Small tables with named rows and columns. After each table, cells are looked up by row and column.

Table kotatev
columns: fak, sem, zigaz, gavavim
kis: [187, 212, 128, 190]
rovor: [179, 201, 92, 204]
sumuru: [167, 190, 30, 207]

rovor, gavavim -> 204
sumuru, sem -> 190
rovor, fak -> 179
kis, zigaz -> 128
kis, gavavim -> 190
rovor, sem -> 201
kis, sem -> 212
Which row has the largest gavavim? sumuru

kop
cols = notagag, renu, vamet, fem, kagup, vuli, luk
kekib: [135, 134, 87, 113, 92, 146, 135]
mun: [141, 153, 92, 78, 117, 152, 118]
gis: [62, 147, 79, 122, 101, 155, 139]
zal: [39, 169, 80, 97, 133, 166, 128]
lud: [35, 177, 77, 90, 149, 170, 127]
lig: [88, 157, 63, 142, 157, 164, 155]
noka: [209, 139, 114, 38, 72, 137, 94]

What is the fem of noka in kop? 38
What is the renu of lig in kop? 157
What is the luk of gis in kop? 139
What is the vuli of noka in kop? 137
What is the renu of noka in kop? 139
What is the luk of zal in kop? 128
What is the fem of zal in kop? 97
What is the renu of mun in kop? 153
What is the vamet of lig in kop? 63
What is the renu of zal in kop? 169
What is the notagag of lig in kop? 88
What is the kagup of kekib in kop? 92

ralu =
|  | dob | zotulog | sem | nisupu | kor | batigu | doba | feg | sufon |
|---|---|---|---|---|---|---|---|---|---|
| kov | 174 | 206 | 160 | 76 | 116 | 54 | 191 | 131 | 158 |
| vikopon | 105 | 225 | 94 | 142 | 110 | 132 | 233 | 120 | 145 |
| lasuto | 114 | 111 | 109 | 198 | 166 | 202 | 98 | 89 | 115 |
| lederut | 108 | 249 | 107 | 198 | 125 | 204 | 239 | 199 | 182 |
| nepopi | 123 | 211 | 150 | 125 | 123 | 108 | 217 | 167 | 174 |
| bosefe | 195 | 123 | 181 | 101 | 213 | 95 | 143 | 176 | 136 |

lederut, dob => 108
kov, nisupu => 76
lasuto, dob => 114
nepopi, batigu => 108
bosefe, kor => 213
bosefe, nisupu => 101
kov, zotulog => 206
kov, batigu => 54
bosefe, sem => 181
lasuto, zotulog => 111
vikopon, batigu => 132
bosefe, dob => 195
bosefe, doba => 143
lasuto, feg => 89
kov, kor => 116

masabe
|  | kesu | loboled | rut | bezu | gem |
|---|---|---|---|---|---|
| tugo | 9.325 | 59.415 | -22.423 | 42.188 | 43.714 |
| luni | 30.429 | 38.763 | -42.258 | -31.814 | 49.328 |
| fuveput | -18.315 | -54.408 | -54.417 | -77.828 | 3.800 |
| lat | -46.319 | -23.732 | 29.365 | 39.384 | -34.181 |
| lel | 4.577 | -20.704 | -41.205 | -67.626 | 18.295 |
| lusulun | -48.969 | -45.068 | 16.557 | -10.253 | -42.636 |
| kanure | 11.983 | 60.560 | -55.478 | 14.176 | 49.949 |
| sez | 17.223 | 38.386 | -66.228 | 6.576 | 61.314 |
| res | 23.177 | 56.166 | -67.982 | 45.070 | 56.865 |
| noz | 24.589 | -6.887 | -84.085 | 12.930 | 30.470 |
| keker | 23.376 | -22.759 | -79.761 | -12.277 | 17.267 |

What is the bezu of res in masabe? 45.070
What is the gem of res in masabe? 56.865
What is the gem of kanure in masabe? 49.949
What is the bezu of lat in masabe? 39.384
What is the kesu of res in masabe? 23.177
What is the kesu of lusulun in masabe? -48.969
What is the bezu of kanure in masabe? 14.176
What is the bezu of fuveput in masabe? -77.828
What is the rut of keker in masabe? -79.761
What is the rut of noz in masabe? -84.085
What is the loboled of res in masabe? 56.166

givul:
cols = gis, nadobiz, zov, damu, sodobaz, rap, dekim, fosag
tolof: [171, 95, 119, 164, 72, 212, 168, 111]
fiv: [110, 119, 171, 170, 134, 186, 128, 158]
vad: [194, 97, 138, 162, 97, 180, 31, 133]
tutive: [132, 103, 155, 126, 175, 150, 173, 224]
refovir: [163, 161, 131, 139, 135, 120, 139, 140]
tekab: [68, 166, 62, 194, 136, 206, 94, 159]
pesi: [163, 126, 161, 171, 84, 189, 147, 134]
dus: [80, 100, 95, 104, 138, 77, 102, 227]
rozim: [82, 99, 83, 153, 135, 113, 165, 171]
gan: [46, 161, 166, 81, 149, 86, 131, 118]
gopu: [39, 75, 144, 172, 185, 113, 137, 147]
ninok: [107, 104, 135, 132, 116, 172, 149, 127]
mibi: [121, 78, 77, 103, 83, 153, 66, 137]

rozim, dekim: 165
gopu, gis: 39
ninok, nadobiz: 104
tolof, sodobaz: 72
refovir, rap: 120
dus, zov: 95
rozim, nadobiz: 99
gan, rap: 86
gopu, zov: 144
tekab, rap: 206
tekab, dekim: 94
tekab, gis: 68
ninok, sodobaz: 116
tutive, gis: 132
tutive, nadobiz: 103
fiv, rap: 186
mibi, nadobiz: 78
fiv, zov: 171
Which row has the largest dekim? tutive

lon
cols = vizuz, morut, bup, lim, tak, kapa, mege, fos, zal
kebavat: [3.83, 2.61, 0.60, -3.25, 3.31, -1.54, 0.86, -1.08, 4.01]
fupa: [0.12, 2.37, -2.00, 6.44, -2.51, 4.93, 3.09, 2.59, 4.39]
zuv: [-1.34, 2.70, -0.01, 6.66, -1.98, 5.03, 2.79, 3.46, 0.96]
niburu: [-1.18, 0.95, 5.25, 0.50, 3.35, 0.45, 1.25, 3.08, -5.07]
libisom: [-0.03, 2.77, -1.85, 6.53, -2.50, 5.02, 3.08, 2.67, 4.07]
dapora: [2.50, 1.59, -2.65, 4.10, -1.40, 3.29, 2.67, 0.65, 6.90]
mev: [2.24, 1.88, 5.21, -4.01, 5.70, -3.08, -0.08, 0.48, -2.65]
pez: [3.79, 2.57, -0.11, -2.63, 2.73, -1.10, 1.11, -1.15, 4.99]
turarav: [2.31, -0.82, 5.13, -4.12, 5.73, -3.13, -0.12, 0.36, -2.47]
lelibif: [-1.19, 2.00, 5.23, 0.57, 3.33, 0.57, 1.27, 3.13, -5.08]
nimilup: [3.78, 0.97, -0.37, -2.31, 2.50, -0.91, 1.21, -1.13, 5.39]
fave: [-1.76, 1.51, 2.45, 5.29, -0.57, 3.96, 2.48, 3.57, -3.14]
zof: [-0.94, -0.18, -0.72, 6.75, -2.28, 5.11, 2.92, 3.18, 2.17]
pav: [0.28, 0.19, -2.14, 6.32, -2.48, 4.90, 3.05, 2.54, 4.60]

What is the kapa of lelibif in lon? 0.57
What is the lim of fupa in lon? 6.44
What is the tak of nimilup in lon? 2.50
What is the fos of nimilup in lon? -1.13
What is the morut of mev in lon? 1.88
What is the zal of zof in lon? 2.17
What is the fos of zuv in lon? 3.46
What is the fos of zof in lon? 3.18
What is the fos of mev in lon? 0.48
What is the kapa of zuv in lon? 5.03
What is the vizuz of nimilup in lon? 3.78
What is the fos of lelibif in lon? 3.13
What is the kapa of libisom in lon? 5.02
What is the mege of dapora in lon? 2.67
What is the bup of fupa in lon? -2.00

